Each row, then the tier of its hidden value
[  6  -9   6   7  -6  -6  19  -7 -78 -33  71  30  68  34 -40 -21 -17 -18
  -9   3  73   8  26   8   4   7  14  26  -5  -4  20 -31 -21 -44  50  -5
   4   0  31  37 -23  44  -1 -32  18  59  26  35  20 -12 -26  14  -2  12
  31 -22 -32   5  -7 -29  24  14  15   1  -2  55 -82  23 -29 -54 -18 -10
   8  28  27  -1 -15  -9   2 -74  22   5 -15 -17 -32 -10  -8  12] | Z304
[-12 -49 -30 -16 -22 -18 -14  -7  15 -15  13  39  37   8 -21   3 -20  22
  15  32 -16  -3   4   7   7 -11  16  46   8   3 -73 -41  11  24 -49  -2
  -4   5  21  -1  -5  24  20  17   9  49   3 -49  17  -8 -16  15  12  17
  40 -23  -3   4  -5 -47  21   9   9  -3 -25  34 -15   5  26   5 -19 -21
 -32 -11   5 -14 -33 -10  13 -10  -5  11 -15  -7  11   5 -16  -6] | Z236
[ -2 -36 -39 -13  -8 -14  -2  -1  23   3  43  38  49   6   3 -17 -17  -3
  21  20  10  -4  16   3  16  -8  19  42   6   8 -71 -36   4  15  12  -1
  -7   2  37   7  -7  23  18  13   1  48  -1  35  20 -17   6  -1   2  26
  37 -22   2   1   0 -39  10  13  22  -2 -16  25 -35   3  30  13 -33 -38
 -21  -3   9  11 -31 -15  12 -27   8   1   8   1   4 -12  -9  -3] | Z236
[  7  32  19  16   3   2  31  -1 -75 -34  48   8  40  35 -28 -33  -8 -39
 -23 -24  73  17  30   4  10  13   2   6  -4   3  51  -7 -32 -29  61  -6
   4 -12   2  44 -10  38   0 -49  18  30  20  69  14 -15  -5   4 -12   3
   9  -7 -22   3  -7 -10  15   6  10  -2  11  42 -75  18 -34 -63 -10   0
  28  40  26  34  -4  -1   2 -67  29 -10  -4 -12 -36 -14   0  19] | Z304
[  9  77  57  17   7 -11  21   3 -60 -51   7 -35 -11  -2 -29  -9   5 -32
 -31 -29  38  14  12   2  13  24  -6 -30   2  -2  72  11 -35 -23  54   1
   6 -14 -33  21  12   1  13 -42   3   4   8  41   9  -4 -24   9  -9 -14
 -21  21 -14  -4  -5  -1  -3  -1  -9  -3  12  11 -24  11 -36 -47   8  11
  22  27  10  21  20   9  -7 -55  10  -1   2 -12 -16 -12   3  17] | Z236
[  7  61  47  21  16  -2  14   2 -43 -32 -11 -39 -45   1 -28   1  21 -29
 -27 -41  27   5   8  -3   6  23 -14 -57  14  -9  81  19 -35 -20  32   1
   7 -17 -40  -3  22  -7   6 -31   2 -16   5  37   5   3 -22  -6   2 -19
 -26  36  -5 -13   0  24 -12   1 -11  -3  11 -16 -10   2 -34 -32  17   9
  20  32  -2  29  25  19  -5 -50   4  -4  18  -8 -16 -13   6  15] | Z738
[  4   3  18  14  -4   1  28  -6 -79 -34  64  23  57  31 -28 -27 -12 -25
 -11 -21  65  12  24   7   7  11   8  12  -7  -1 120 -14 -26 -23  68  -6
   7  -7  13  55 -25  45  -9 -42  19  47  24  47  22 -16 -19  13  -7   8
  16 -17 -32   6 -10 -24  20  10   2   1   7  52 -79  21 -42 -63 -11  -3
  17  33  24  -1  -7  -7   0 -81  25  -1 -15 -11 -39 -13  -4  17] | Z304
[  0 -31  -8   0  -6 -17   0  -1  -6 -26  27  20  39  10 -27 -13 -11  -5
   2   3  36  -1  20   6  17   2  16  14  11  -1 -29 -34 -12  10  28   0
  -2  -8  19  13   1  31  22 -15   5  46   5  35  24 -19 -21   1   8  17
  24  -9  -7  -4  -2 -43  10  16  17  -3 -14  35 -55  18  10 -12 -24 -34
 -10  14  15  12 -24  -7   9 -61  12   3   9  -9  -5 -11  -9  -2] | Z738
[ -8 -36 -31 -16 -10  -5 -11   0  59  27  -6  21  12 -15  21  -1  -9  22
  28  28 -31  -8  -7  -1   3 -16   7  36   1   8 -73 -14  18  21 -29   0
  -9   8  17 -11   1 -10  10  23  -8   1 -15 -16   0  -3  13   0   0  13
  15 -12  14   3   4 -17   3  -1   7  -2 -12  -5  23  -8  35  43 -15 -13
 -19 -31  -7  -2 -20  -9   8  48  -7   0   2   7  21   8  -4 -12] | Z738

New part:
[  6  -6 -18  11  -6  -7  -5 -15  23 -18   7   6   3  15  17 -33 -17 -20
 -39   6   9   0  -2  -4 -14   5  20   7   0  37 -44  13   5 -13  -8 -60
  -7 -11   0 -13  -4 -14  -8  -3  -3   4] | Z753
[  3   7 -17  12  -9 -13 -19 -12  20 -16  11  -8  23   6  16 -34 -12 -23
 -35 -11   3  -2  -2 -21 -23  22  26  27  -3  40 -53  11 -19 -15 -12 -18
  14   7 -14  -3  -9 -17 -15   1   5  -1] | Z753
[ -4 -21  -2  11   6   0  17  -2  22  -2  24   0 -34  19  15  13 -28   7
 -37  -3  22  -4 -30  34  13 -28 -35 -26   3  72 -38  10  46  10  -1  87
 -79 -41  28 -19 -58  -8  15 -21  -2  19] | Z365
[ 18  -4 -14 -32  12  15 -25  -6  14   5  33   9   3 -57 -32  34  15  17
  -2 -10   0 -21 -18   8  41  19  -5  10 -10 -58 -15   2  17 -12 -12  32
  -3  12   4  14 -53   1 -38 -26  -5  -3] | Z859
[ 15  -4   0 -19   9  12  -2  -8  -5  -3  11   3 -19  -6 -24  34   7  15
  19   1 -25 -12   0   4  15   3  -6  -3   9 -23  44   3  -3 -14   3  55
   0 -13   0  11   0  18  -5   3  -7  -7] | Z753
[  8 -12 -43 -13   0  -9 -41 -32  28  -5   7  19  43 -30   7 -21  -1 -10
   9   2  -5  -6   7  10   7  29  18  -2 -16 -21 -16  20 -22 -22 -10 -91
 -11  24 -24 -10   2   6 -27  -9   3  15] | Z859
[ 11  -9 -21  10   0  -4 -15 -10  20  -5  17  -6  11  13   9 -15  -1  -4
 -19  10   1 -18  11 -12   1   9  14  10   0  31 -19  14   2  -4  -3 -17
  -3  -3  -8  -3  10  -7  -2   0  -3  -7] | Z753
[ 13  -3 -23   2  -6  -6 -10  -6  12 -13   9  -6  42  16   9 -26  -1 -18
   5  10 -15  -5  13 -22 -17  34  20  26  -6  29  -6  13 -24 -10  -6 -21
  18  17 -33  -7  36   0   2  14   2  -7] | Z753
[ 16 -30 -35  -2   5   4  -4 -12  14  -7   6   2  23  29   4   6   0   5
  11  20 -17 -18   9   8   1  -3  17 -10  12  14  19  16   9  -4   3  -9
 -27  -3 -29 -13  46  11  36  12  -9   6] | Z753
[ 18  -1 -12  -7  -6  -1   0  -4  14  -9  -1   5  38  24  12 -19   3 -18
  14  24  -4   0   4 -12 -12  13  51  19  -4  32   4  13 -18  -1  -7 -36
   6  16 -22  -6  46  -5   8  10   2   5] | Z753
[-24 -20 -20   6   2  17  19  -1 -13   3  41 -22 -26  35   5  37 -13   7
  -6 -11 -17 -10   4   9  -5  11  -3  -2  11  11  44   2  18   4  13  50
 -12  -5 -20   2  -6  19  47   3 -16 -11] | Z365
[ 19 -37 -50  -1  10   3   1 -11  17  -3  13   5  29   8  -2  12   1   9
   3  12  -4 -27   3  21   8  -2  16 -10   7   9  17  19  19   3  -2 -20
 -34  -3 -30  -9  21   7  37   1 -13   1] | Z859
[  9 -38 -44   1   5   2   2 -13  13  -7   4   2  17  34  12  -6  -7  -1
  13  17 -21 -17  10  10 -10   7  20   0  12  32  26  17   3  -4  -4 -22
 -31   2 -51 -11  45  11  30  17 -11   8] | Z753
[  5 -15 -31  -5   1  -4 -19 -13  10  -5  20  -3  44  20   5 -11   4  -8
   7   8 -17 -18  14  -5  -4  18  24  17  -1  15  18  14 -21  -6  -7 -26
   7  27 -39  -3  29  11  14  10  -5  -3] | Z859
[ 21  18  23   6   1  -6 -15 -12  21  -9 -27  12 -48 -23  -6 -27  -3   7
 -27  12   0  -2   0 -16   5 -15  -3  -5   1  23 -64  -4   7 -18  -2 -22
  -1 -34  39   1 -20 -25 -38  -7   1   1] | Z859
[ 19  -1 -21   1  -9  -4  -3   2  15 -17  14  -9  37  53  11 -19   3 -20
  -9  15   4  -2   2 -23  -9  28  33  41  -2  32 -34  16 -18  -2  -3 -14
  12  15 -25  -4  33 -12   0   6   3  -4] | Z365
[ -5 -12 -26   1  -3  -5 -14  -9  -3   0  14 -14  61  46  13  -3   2  -7
  28   7 -30  -5  27 -12 -10  22  24  23  -3 -31  42  11 -17   2   3  -4
  20  19 -88  -6  53  27  41  14  -1   5] | Z859
[ 13   3 -49  11 -12 -16 -18 -22  14 -19  26  -2  83  17  16 -34  -5 -39
 -19 -11  10  -6  -2 -32 -17  44  44  53  -6  40 -48  30 -26  -8 -24 -61
  32  50 -58  -8  27  -4   7  11   1   5] | Z859
[  8  -9 -45  -4  -7 -11 -26 -13  13  -8  12   1  73   0   7 -28   3 -23
   3   8  -5  -6  23 -12  -6  32  47  34 -11   9  -6  18 -45 -11 -13 -65
  30  42 -48  -4  35  -2  -6  10   5  -3] | Z859
[ 17 -22  -5   6   8   5  15  -9  17  -7   8   4 -44  14  -1   5 -13  13
 -19  16   2  -8  -2  23   6 -22   0 -26  16  46   1  12  32  -6  11  13
 -46 -53  27 -10  -2  -5  17  -5 -10   4] | Z365
[-19 -37 -45   0   5   3  -3 -11   1   0  41 -14  15  46  11  27 -10   2
  25  -2 -19 -23  13  15   3  17   6   4  10  11  58  16  12   2  10  25
 -23  -1 -59  -9  35  29  60   2 -10  -1] | Z365
[-15 -41 -46  18   9   3  23   9  12  -5  36 -15  -4  71  12  15 -31   6
  12   5 -14 -20  24  21  -8  14  12 -13  18  48  33  20  18  -7  18  11
 -45 -24 -41 -12  15   5  68   6 -10  -5] | Z365
